Below are the code and all the weights of a small trained network. Each question names an input and a class and asks about switching units off, where a switched-off unit gives its printed mean instead of its output.

import numpy as np


def w(rows, s, z=0):
    codes = np.array(rows[::2]) - 128.0
    scale = np.full(codes.shape[1], s)
    scale[-1] = z or s
    return codes * scale


def norm(h):
    return h / np.sqrt((h * h).mean(-1, keepdims=True) + 1e-5)


def f(y):
    return y / 2 * (1 + np.tanh(0.7978845608 * (y + 0.044715 * y**3)))


def log_softmax(a):
    a = a - a.max(-1, keepdims=True)
    return a - np.log(np.exp(a).sum(-1, keepdims=True))


def net(x, mask):
    res = np.array(x, float).reshape(1, 7) / 4 @ E
    u = 0
    for l in range(3):
        y = f(norm(res) @ A[l][:, :-1].T + A[l][:, -1])
        res = res + np.where(mask[u : u + 6], y, B[l][:, -1]) @ B[l][:, :-1]
        u += 6
    return log_softmax(norm(res)[-1] @ U[:, :-1].T + U[:, -1])


A, B = {}, {}
E = w([
[131,125,134],'x0',
[117,48,110],'x1',
[126,130,126],'x2',
[133,121,148],'x3',
[131,114,159],'x4',
[131,116,148],'x5',
[254,118,119],'x6',
],0.0099)
A[0] = w([
[106,12,62,4],'L0N1',
[136,142,78,177],'L0N2',
[96,1,18,60],'L0N3',
[45,83,61,104],'L0N4',
[235,133,83,177],'L0N5',
[221,75,178,177],'L0N6',
],0.0087,0.0031)
B[0] = w([
[176,115,199,167],'L0N1',
[110,57,149,156],'L0N2',
[152,156,254,206],'L0N3',
[128,83,102,193],'L0N4',
[25,133,96,253],'L0N5',
[91,104,101,238],'L0N6',
],0.0099,0.0043)
A[1] = w([
[245,90,54,68],'L1N1',
[43,151,199,106],'L1N2',
[93,80,142,30],'L1N3',
[79,8,164,212],'L1N4',
[22,199,99,211],'L1N5',
[143,105,146,251],'L1N6',
],0.011,0.0034)
B[1] = w([
[6,130,44,140],'L1N1',
[100,79,58,198],'L1N2',
[73,254,129,139],'L1N3',
[180,132,148,242],'L1N4',
[219,98,154,254],'L1N5',
[166,101,60,160],'L1N6',
],0.0085,0.0086)
A[2] = w([
[150,222,43,198],'L2N1',
[142,228,164,142],'L2N2',
[184,50,177,213],'L2N3',
[192,138,193,254],'L2N4',
[143,114,66,2],'L2N5',
[150,254,146,26],'L2N6',
],0.0083,0.0028)
B[2] = w([
[99,51,148,154],'L2N1',
[70,89,179,131],'L2N2',
[129,183,51,254],'L2N3',
[255,61,159,210],'L2N4',
[187,140,123,128],'L2N5',
[78,164,178,129],'L2N6',
],0.009,0.0071)
U = w([
[154,105,127,178],'0',
[62,110,82,147],'1',
[160,120,247,134],'2',
[161,134,134,153],'3',
[162,137,134,134],'4',
[160,128,127,108],'5',
[171,162,124,106],'6',
[99,233,171,2],'7',
],0.016,0.0078)

Each question gives the input, the list of numbers given to net, and the class t.
The units are the neurons (one row each of A and B). Each row of codes is followed by its name. A weight is (code - 128) times the scale printed after its matrix; where a second scale follows, it is the last column's (A, B and U).
mask holds one flag per neuron, layer by layer. A switched-off neuron (its flag False) gives its mean, the last column of its row in B, instead of its output. The means were averaged over made-up inputs and are rounded, as every weight is.
A unit's drop is (log p(t) with every unit on - log p(t) with that unit switched off) / (log p(t) with every unit on - log p(t) with every unit switched off).
The circuit of an input: a set's keep is (log p(t) with only the set's units on - log p(t) with every unit switched off) / (log p(t) with every unit on - log p(t) with every unit switched off). Starting from the 12 units with the biggest drops (on a tie, the unit counted first), units are removed one at a time, each time the one whose removal leaves the highest keep (on an exact tie, the one counted first), for as long as the keep stays at least 0.8.
circuit, biggest first: the units of the circuit, biggest drop first
top k neurons: the k neurons with the biggest drops, biggest first
top k neurons in layer l: the k neurons of layer l with the biggest drops, biggest first
drop of u: that unit's drop, to one decimal
input [-1,-2,-5,-8,-4,5,-6], class 5: circuit, biggest first : (L1N5)
input [-6,2,-5,6,-1,6,6], class 1: top 4 neurons : (L0N3 L1N5 L2N4 L1N1)
input [-1,6,2,2,-1,4,1], class 2: top 2 neurons : (L0N3 L0N1)
input [-4,0,6,2,1,4,7], class 1: circuit, biggest first : (L1N1 L2N4 L1N5)
input [0,8,-7,-7,4,6,8], class 1: top 2 neurons : (L1N1 L1N5)
input [-1,-8,0,-3,-4,5,7], class 2: top 3 neurons : (L2N3 L0N5 L1N2)
input [-3,-7,8,-4,2,1,8], class 1: top 2 neurons : (L1N1 L0N3)
input [-4,8,5,0,1,8,8], class 1: top 2 neurons in layer 2 : (L2N4 L2N3)
input [1,4,-7,-1,-7,3,8], class 1: circuit, biggest first : (L1N1 L1N5)
input [7,-8,-4,-8,3,4,2], class 2: top 2 neurons in layer 2 : (L2N2 L2N6)
input [-5,-3,8,2,-4,-1,-5], class 6: top 2 neurons : (L1N5 L0N5)
input [0,-8,-1,4,1,3,5], class 2: top 2 neurons in layer 1 : (L1N2 L1N4)
input [-7,-1,-1,-5,-8,-5,-6], class 0: top 2 neurons in layer 2 : (L2N3 L2N5)
input [-7,-8,1,8,3,-4,3], class 2: top neuron in layer 2 : (L2N2)
input [2,-7,6,-1,4,-6,1], class 2: top 3 neurons in layer 2 : (L2N2 L2N6 L2N3)
input [8,8,-8,-4,6,-3,-2], class 2: top 2 neurons in layer 0 : (L0N3 L0N1)
input [3,2,-5,5,2,-1,6], class 1: top 2 neurons in layer 1 : (L1N5 L1N1)
input [2,-5,-2,-2,2,4,8], class 1: drop of L1N1 : 0.3
input [-7,-8,1,-4,-7,4,-2], class 2: drop of L0N4 : 0.1
input [-1,-3,5,5,-7,-3,-6], class 0: drop of L1N5 : 0.9
input [6,-6,-5,-2,4,4,8], class 1: drop of L2N1 : 0.0
